Below are the code and all the weights of a small trained network. Each question names an input and a target symbol and asks about switching units off, where a switched-off unit gives its printed mean instead of its output.

import numpy as np


def w(rows, s, z=0):
    codes = np.array(rows[::2]) - 128.0
    scale = np.full(codes.shape[1], s)
    scale[-1] = z or s
    return codes * scale


def norm(h):
    return h / np.sqrt((h * h).mean(-1, keepdims=True) + 1e-5)


def f(y):
    return np.maximum(y, 0)


def softmax(a):
    e = np.exp(a - a.max(-1, keepdims=True))
    return e / e.sum(-1, keepdims=True)


def log_softmax(a):
    a = a - a.max(-1, keepdims=True)
    return a - np.log(np.exp(a).sum(-1, keepdims=True))


def net(x, mask):
    ids = ['ΞΨαδεηθσω'.index(c) for c in x.split()]
    T = len(ids)
    res = E[ids] + P[:T]
    u = 0
    for l in range(3):
        q, k, v = (norm(res) @ M[l].T for M in (Q, K, V))
        z = softmax(np.where(np.tri(T) > 0, q @ k.T / 4**0.5, -1e9)) @ v
        res = res + np.where(mask[u], z, O[l][:, -1]) @ O[l][:, :-1]
        u += 1
        y = f(norm(res) @ A[l][:, :-1].T + A[l][:, -1])
        res = res + np.where(mask[u : u + 12], y, B[l][:, -1]) @ B[l][:, :-1]
        u += 12
    return log_softmax(norm(res)[-1] @ U[:, :-1].T + U[:, -1])


Q, K, V, O, A, B = {}, {}, {}, {}, {}, {}
E = w([
[180,86,155,95],'Ξ',
[157,129,83,150],'Ψ',
[167,110,143,126],'α',
[161,119,76,109],'δ',
[114,137,105,167],'ε',
[139,81,124,86],'η',
[137,167,140,238],'θ',
[34,175,254,80],'σ',
[136,141,70,171],'ω',
],0.0042)
P = w([
[134,117,124,121],'0',
[173,223,15,69],'1',
[98,97,91,136],'2',
[172,138,189,162],'3',
[183,237,6,70],'4',
[96,74,93,145],'5',
[169,141,195,156],'6',
[179,228,3,64],'7',
[96,42,80,157],'8',
[172,140,196,155],'9',
[180,220,8,69],'10',
],0.0031)
Q[0] = w([
[64,100,32,119],'L0H1',
[81,84,38,139],'L0H1',
[134,181,254,111],'L0H1',
[86,80,7,109],'L0H1',
],0.0097)
K[0] = w([
[176,51,2,149],'L0H1',
[171,47,24,186],'L0H1',
[47,209,189,34],'L0H1',
[209,27,28,156],'L0H1',
],0.0067)
V[0] = w([
[119,121,133,139],'L0H1',
[66,101,143,182],'L0H1',
[153,174,148,136],'L0H1',
[243,41,60,250],'L0H1',
],0.0017)
O[0] = w([
[125,132,122,123,128],'L0H1',
[118,141,113,109,124],'L0H1',
[115,127,108,152,126],'L0H1',
[67,183,254,141,248],'L0H1',
],0.0027,0.0012)
A[0] = w([
[129,253,87,126,64],'L0N1',
[48,163,135,171,143],'L0N2',
[210,120,144,175,24],'L0N3',
[105,200,83,6,99],'L0N4',
[202,74,71,191,95],'L0N5',
[83,132,178,104,203],'L0N6',
[51,33,136,30,71],'L0N7',
[84,151,101,210,117],'L0N8',
[212,137,36,143,163],'L0N9',
[127,96,20,88,93],'L0N10',
[242,175,145,76,4],'L0N11',
[180,105,206,181,131],'L0N12',
],0.0036,0.0028)
B[0] = w([
[204,65,133,66,197],'L0N1',
[123,113,65,106,188],'L0N2',
[59,183,234,129,146],'L0N3',
[174,153,131,226,203],'L0N4',
[58,138,218,57,176],'L0N5',
[167,102,104,144,179],'L0N6',
[135,199,82,228,155],'L0N7',
[151,104,101,69,198],'L0N8',
[80,140,203,65,254],'L0N9',
[125,142,191,188,176],'L0N10',
[46,193,4,171,159],'L0N11',
[128,152,230,153,202],'L0N12',
],0.004,0.0027)
Q[1] = w([
[1,1,191,189],'L1H1',
[55,80,159,157],'L1H1',
[55,51,216,165],'L1H1',
[237,248,70,70],'L1H1',
],0.0087)
K[1] = w([
[222,254,103,77],'L1H1',
[188,198,92,84],'L1H1',
[201,252,114,68],'L1H1',
[31,2,153,176],'L1H1',
],0.0078)
V[1] = w([
[215,142,159,42],'L1H1',
[219,34,197,117],'L1H1',
[225,18,11,88],'L1H1',
[191,134,116,254],'L1H1',
],0.0029)
O[1] = w([
[100,120,5,159,246],'L1H1',
[232,186,48,160,47],'L1H1',
[243,90,7,21,100],'L1H1',
[211,39,177,203,172],'L1H1',
],0.0029,0.0011)
A[1] = w([
[130,129,13,136,109],'L1N1',
[137,229,106,139,76],'L1N2',
[81,90,192,164,130],'L1N3',
[129,165,157,182,80],'L1N4',
[45,3,122,155,153],'L1N5',
[139,74,152,49,18],'L1N6',
[214,65,83,200,42],'L1N7',
[124,98,181,54,16],'L1N8',
[162,122,135,13,45],'L1N9',
[97,147,104,46,86],'L1N10',
[162,45,91,99,32],'L1N11',
[219,86,156,126,3],'L1N12',
],0.0046,0.0032)
B[1] = w([
[134,138,219,66,192],'L1N1',
[99,44,166,202,186],'L1N2',
[159,139,24,66,248],'L1N3',
[90,157,148,103,181],'L1N4',
[156,182,53,202,253],'L1N5',
[78,205,171,112,131],'L1N6',
[61,183,112,75,157],'L1N7',
[35,49,213,136,139],'L1N8',
[153,154,68,7,162],'L1N9',
[140,155,82,147,158],'L1N10',
[125,88,96,199,141],'L1N11',
[131,44,255,65,137],'L1N12',
],0.0044,0.0023)
Q[2] = w([
[133,25,78,159],'L2H1',
[117,4,51,119],'L2H1',
[122,15,81,136],'L2H1',
[104,9,98,122],'L2H1',
],0.0036)
K[2] = w([
[186,119,197,111],'L2H1',
[181,71,255,67],'L2H1',
[169,111,230,102],'L2H1',
[155,159,251,67],'L2H1',
],0.0038)
V[2] = w([
[141,198,191,64],'L2H1',
[131,99,4,145],'L2H1',
[122,162,152,195],'L2H1',
[100,180,41,151],'L2H1',
],0.0017)
O[2] = w([
[221,69,172,76,172],'L2H1',
[2,130,119,192,164],'L2H1',
[140,119,48,80,181],'L2H1',
[55,86,73,161,254],'L2H1',
],0.0018,0.00083)
A[2] = w([
[113,1,112,147,134],'L2N1',
[88,162,129,149,102],'L2N2',
[150,39,110,103,15],'L2N3',
[159,162,96,116,110],'L2N4',
[120,155,106,175,91],'L2N5',
[91,83,151,80,2],'L2N6',
[130,138,158,166,90],'L2N7',
[128,77,151,104,139],'L2N8',
[129,127,128,127,121],'L2N9',
[153,92,171,148,128],'L2N10',
[182,101,130,136,52],'L2N11',
[139,107,119,204,91],'L2N12',
],0.0098,0.0038)
B[2] = w([
[172,249,137,171,148],'L2N1',
[155,86,91,93,233],'L2N2',
[89,96,116,235,135],'L2N3',
[87,98,131,168,254],'L2N4',
[123,60,111,144,251],'L2N5',
[28,101,179,254,154],'L2N6',
[92,136,161,148,192],'L2N7',
[80,50,138,124,168],'L2N8',
[130,130,128,127,128],'L2N9',
[173,149,74,100,188],'L2N10',
[116,68,202,161,150],'L2N11',
[104,182,69,105,208],'L2N12',
],0.0071,0.0025)
U = w([
[184,85,177,235,54],'Ξ',
[120,34,57,127,102],'Ψ',
[123,190,73,192,183],'α',
[32,80,196,154,78],'δ',
[187,146,85,9,82],'ε',
[206,55,175,88,188],'η',
[190,208,178,139,255],'θ',
[91,166,187,72,179],'σ',
[67,174,126,65,76],'ω',
],0.014,0.0028)

Each question gives the input, a string of symbols that net reads in full, and the target symbol t.
The units are the heads (4 rows each of Q, K, V and O) and the neurons (one row each of A and B). Each row of codes is followed by its name. A weight is (code - 128) times the scale printed after its matrix; where a second scale follows, it is the last column's (O, A, B and U).
mask holds one flag per unit, layer by layer, with each layer's heads first. A switched-off unit (its flag False) gives its mean, the last column of its rows in O or B, instead of its output. The means were averaged over made-up inputs and are rounded, as every weight is.
A unit's drop is (log p(t) with every unit on - log p(t) with that unit switched off) / (log p(t) with every unit on - log p(t) with every unit switched off).
The circuit of an input: a set's keep is (log p(t) with only the set's units on - log p(t) with every unit switched off) / (log p(t) with every unit on - log p(t) with every unit switched off). Starting from the 12 units with the biggest drops (on a tie, the unit counted first), units are removed one at a time, each time the one whose removal leaves the highest keep (on an exact tie, the one counted first), for as long as the keep stays at least 0.8.
circuit, biggest first: the units of the circuit, biggest drop first
most important unit: the unit with the biggest drop
top k neurons: the k neurons with the biggest drops, biggest first
k most important neurons of layer l: the k neurons of layer l with the biggest drops, biggest first
input Ξ σ α η, target δ: circuit, biggest first -> [L0H1 L2N6 L1N6 L0N5]
input Ψ Ξ α θ ε η θ, target α: circuit, biggest first -> [L2N12]
input Ξ σ ε δ δ Ψ η, target δ: circuit, biggest first -> [L2N6 L0H1 L1N6 L0N5]
input Ξ Ξ ε ω η ε ε θ α θ α, target α: 2 most important neurons of layer 0 -> [L0N11 L0N4]
input Ξ σ δ Ξ σ, target δ: top 4 neurons -> [L0N4 L0N9 L1N2 L0N10]
input ε σ ω ε ε ε Ξ Ξ θ ε θ, target θ: 2 most important neurons of layer 0 -> [L0N1 L0N5]
input Ξ ε α α θ ε, target α: top 2 neurons -> [L2N1 L0N4]
input η Ξ θ ε α Ψ ε Ξ, target Ψ: top 4 neurons -> [L0N11 L0N5 L0N4 L0N12]
input θ ε ε Ξ α θ Ξ θ, target θ: top 2 neurons -> [L0N1 L0N9]
input η σ ε ε, target δ: circuit, biggest first -> [L0N9 L0N5 L0H1]
input σ δ Ψ θ, target δ: top 4 neurons -> [L0N9 L0N1 L0N10 L2N7]
input ε Ψ ε ε ε ε α θ α ω δ, target α: top 4 neurons -> [L0N5 L0N2 L0N8 L0N10]
input η ω ε Ψ θ ε, target α: 4 most important neurons of layer 0 -> [L0N12 L0N8 L0N4 L0N3]
input ω θ ε ε θ Ξ δ Ψ θ ε δ, target θ: most important unit -> L1H1
input ε ε ε η, target Ξ: top 2 neurons -> [L2N1 L0N9]
input θ α θ σ Ξ ε θ Ξ θ θ, target δ: 3 most important neurons of layer 1 -> [L1N5 L1N4 L1N3]
input θ ε Ψ Ψ Ξ ε Ψ ε, target ε: top 2 neurons -> [L0N1 L1N9]
input ε θ ε α η ε Ξ η Ψ η ω, target Ψ: top 2 neurons -> [L0N5 L0N10]
input σ ε ε ε Ξ ω ω, target δ: top 3 neurons -> [L0N5 L0N4 L2N6]
input θ Ξ Ξ θ Ψ ε σ ε ε Ξ, target δ: most important unit -> L0H1
input η Ψ Ξ θ δ, target Ξ: 2 most important neurons of layer 0 -> [L0N7 L0N8]
input θ ε α Ψ δ ε ω θ ε α, target θ: top 3 neurons -> [L0N12 L2N10 L0N9]
input ε Ξ Ξ ε ε ε θ, target α: 3 most important neurons of layer 0 -> [L0N5 L0N9 L0N12]
input η Ξ ε δ Ψ Ψ Ψ Ξ, target Ψ: 2 most important neurons of layer 1 -> [L1N2 L1N3]
input ε Ξ δ ε θ Ξ Ξ ε ε σ ε, target ε: 2 most important neurons of layer 1 -> [L1N9 L1N5]
input σ δ Ψ θ ω ε ε α Ξ ε α, target Ξ: top 2 neurons -> [L0N4 L0N11]
input ε α δ ε Ξ σ α Ξ, target σ: circuit, biggest first -> [L1H1]
